grid =
[[526 543 550 562 554 548 555 549 533 565 548 559 542 537 563 547]
 [224 561 448 618 708 406 925 650 432 790 296 901 404 601 681 630]
 [602 603 605 606 605 604 605 604 605 606 604 604 606 604 605 604]
 [542 548 553 559 552 552 549 550 542 558 555 553 547 541 559 548]
 [560 559 554 552 556 554 560 558 561 554 552 558 556 562 552 559]
 [841 609 688 569 510 725 350 543 693 444 795 370 720 582 523 557]
 [796 604 666 566 518 695 387 549 669 464 756 407 687 578 531 558]
 [629 579 588 562 561 599 533 564 604 541 605 530 606 584 553 569]
 [609 591 583 573 583 585 585 586 604 575 584 578 594 600 575 587]]
grid[-9][0] => 526
grid[-2][-4] => 606
grid[-5][-14] => 554
grid[:, 11] => [559, 901, 604, 553, 558, 370, 407, 530, 578]
grid[6][-7] => 464
grid[4][-9] => 558
grid[-9][-4] => 542
grid[4] => [560, 559, 554, 552, 556, 554, 560, 558, 561, 554, 552, 558, 556, 562, 552, 559]
grid[-1][-8] => 604
grid[2][-13] => 606
grid[5] => [841, 609, 688, 569, 510, 725, 350, 543, 693, 444, 795, 370, 720, 582, 523, 557]
grid[-1][1] => 591
grid[:, -12] => [554, 708, 605, 552, 556, 510, 518, 561, 583]
grid[:, -11] => [548, 406, 604, 552, 554, 725, 695, 599, 585]
grid[-9][14] => 563
grid[3][-3] => 541
grid[-5][13] => 562
grid[-4][-2] => 523
grid[-8][-1] => 630
grid[3][7] => 550
grid[-9][-7] => 565
grid[4][-11] => 554
grid[:, 1] => [543, 561, 603, 548, 559, 609, 604, 579, 591]
grid[:, 3] => [562, 618, 606, 559, 552, 569, 566, 562, 573]
grid[2][0] => 602
grid[-7][-11] => 604
grid[-2][-13] => 562
grid[-4][3] => 569
grid[-1] => [609, 591, 583, 573, 583, 585, 585, 586, 604, 575, 584, 578, 594, 600, 575, 587]
grid[4][-16] => 560
grid[5][9] => 444
grid[-8][2] => 448
grid[0] => [526, 543, 550, 562, 554, 548, 555, 549, 533, 565, 548, 559, 542, 537, 563, 547]
grid[4][1] => 559

M = ((21, 80, 60, 54, 92), (54, 66, 60, 42, 77), (54, 88, 30, 47, 54), (42, 58, 78, 54, 87), (54, 44, 72, 51, 68))
Indices start at 0.
(0, 0): 21
(3, 3): 54
(2, 4): 54
(4, 2): 72
(1, 2): 60
(2, 0): 54
(4, 0): 54
(1, 0): 54
(0, 3): 54
(1, 4): 77
(4, 1): 44
(3, 1): 58

W =
-0.4	0.1	1.3	2.0	-1.6	0.9	0.5
0.3	-0.1	0.5	0.6	-0.1	1.4	0.9
1.4	2.2	-0.1	0.2	-1.0	0.1	-0.2
1.5	1.7	1.8	0.1	-1.0	-0.2	-1.4
W[0,-7]	-0.4
W[-1,-3]	-1.0
W[:, -2]	[0.9, 1.4, 0.1, -0.2]
W[:, -6]	[0.1, -0.1, 2.2, 1.7]
W[-1,-1]	-1.4
W[3,-6]	1.7
W[3,-5]	1.8
W[2]	[1.4, 2.2, -0.1, 0.2, -1.0, 0.1, -0.2]
W[-1,-7]	1.5
W[-2,4]	-1.0
W[:, 3]	[2.0, 0.6, 0.2, 0.1]
W[-4,4]	-1.6
W[1,-5]	0.5
W[1,-7]	0.3
W[-4]	[-0.4, 0.1, 1.3, 2.0, -1.6, 0.9, 0.5]
W[:, -3]	[-1.6, -0.1, -1.0, -1.0]

a =
-0.093, -0.033, -0.134, -0.061, -0.030, -0.067, -0.076, -0.015, -0.060, -0.048, -0.113, -0.058, -0.062, -0.095, -0.066
-0.278, -2.482, 4.121, -2.478, -5.403, -3.167, 0.438, -4.949, -0.130, -2.735, -1.053, -6.449, -1.464, 4.365, 2.330
-0.257, -0.486, -0.174, -0.491, -0.530, -0.448, -0.460, -0.623, -0.366, -0.471, -0.345, -0.491, -0.404, -0.203, -0.357
-0.910, -0.885, -0.988, -0.892, -0.829, -0.865, -0.937, -0.858, -0.908, -0.879, -0.911, -0.827, -0.892, -0.969, -0.942
-1.293, -0.968, -1.338, -0.993, -1.001, -1.098, -0.975, -0.814, -1.105, -1.025, -1.230, -1.124, -1.085, -1.229, -1.058
-1.096, -1.051, -1.030, -1.070, -1.157, -1.157, -1.032, -1.055, -1.056, -1.077, -1.110, -1.161, -1.117, -1.036, -1.049
-0.966, -0.946, -1.005, -0.980, -0.947, -0.983, -1.003, -0.961, -0.942, -0.935, -0.984, -0.923, -1.011, -1.008, -0.993
-0.134, -0.094, -0.114, -0.164, -0.130, -0.148, -0.122, -0.159, -0.060, -0.096, -0.180, -0.181, -0.145, -0.058, -0.033
-0.441, -2.026, 2.971, -2.081, -4.406, -2.732, 0.188, -3.919, -0.234, -2.260, -1.080, -5.232, -1.381, 3.196, 1.637
-0.292, -0.691, -0.187, -0.707, -0.748, -0.622, -0.693, -0.919, -0.515, -0.669, -0.454, -0.647, -0.554, -0.271, -0.532
-0.565, -1.115, 0.272, -1.142, -1.680, -1.240, -0.613, -1.675, -0.610, -1.135, -0.767, -1.792, -0.935, 0.249, -0.209
Rows and columns are counted from 0.
(0, 0)	-0.093
(0, 4)	-0.030
(6, 12)	-1.011
(10, 14)	-0.209
(0, 1)	-0.033
(10, 6)	-0.613
(3, 7)	-0.858
(3, 14)	-0.942
(7, 8)	-0.060
(3, 1)	-0.885
(7, 4)	-0.130
(6, 1)	-0.946
(10, 9)	-1.135
(6, 13)	-1.008
(3, 8)	-0.908
(6, 11)	-0.923
(3, 6)	-0.937
(9, 5)	-0.622
(0, 10)	-0.113
(9, 8)	-0.515
(10, 3)	-1.142
(8, 0)	-0.441
(5, 0)	-1.096
(5, 11)	-1.161
(1, 9)	-2.735
(4, 0)	-1.293
(2, 9)	-0.471
(3, 11)	-0.827
(5, 7)	-1.055
(4, 12)	-1.085
(9, 3)	-0.707
(9, 7)	-0.919
(5, 6)	-1.032
(8, 12)	-1.381

arr =
-0.017   0.147   4.836   0.865
 1.087  -0.224   3.421  -0.146
 0.337   0.189   6.138   0.622
 0.445  -0.312   2.783   0.094
 0.866  -0.252   5.926  -0.096
 0.951  -0.322   6.314   0.545
-0.447   0.500   1.599   0.916
 0.200   0.292   3.064   0.289
 0.861  -0.177   4.009   0.103
 1.001  -0.424   6.316   0.319
 0.312   0.106   1.354  -0.295
-0.302   0.100  -1.011   0.000
 0.588   0.070   7.187   0.262
-0.480   0.520  -2.832  -0.264
-0.526   0.362   1.593   0.806
arr[0, 0] => -0.017
arr[3, 3] => 0.094
arr[:, 0] => [-0.017, 1.087, 0.337, 0.445, 0.866, 0.951, -0.447, 0.200, 0.861, 1.001, 0.312, -0.302, 0.588, -0.480, -0.526]
arr[6, 2] => 1.599
arr[0] => [-0.017, 0.147, 4.836, 0.865]
arr[2, 1] => 0.189
arr[7, 0] => 0.200
arr[9, 1] => -0.424
arr[5, 3] => 0.545
arr[13, 3] => -0.264
arr[2, 2] => 6.138
arr[2, 3] => 0.622
arr[7] => [0.200, 0.292, 3.064, 0.289]
arr[8] => [0.861, -0.177, 4.009, 0.103]
arr[9, 2] => 6.316
arr[11, 1] => 0.100
arr[9, 3] => 0.319
arr[4, 1] => -0.252
arr[:, 1] => [0.147, -0.224, 0.189, -0.312, -0.252, -0.322, 0.500, 0.292, -0.177, -0.424, 0.106, 0.100, 0.070, 0.520, 0.362]
arr[1, 3] => -0.146
arr[5, 2] => 6.314
arr[8, 1] => -0.177
arr[11, 2] => -1.011
arr[4, 2] => 5.926
arr[1, 2] => 3.421
arr[3, 0] => 0.445
arr[3, 2] => 2.783
arr[0, 2] => 4.836
arr[6, 1] => 0.500
arr[2, 0] => 0.337
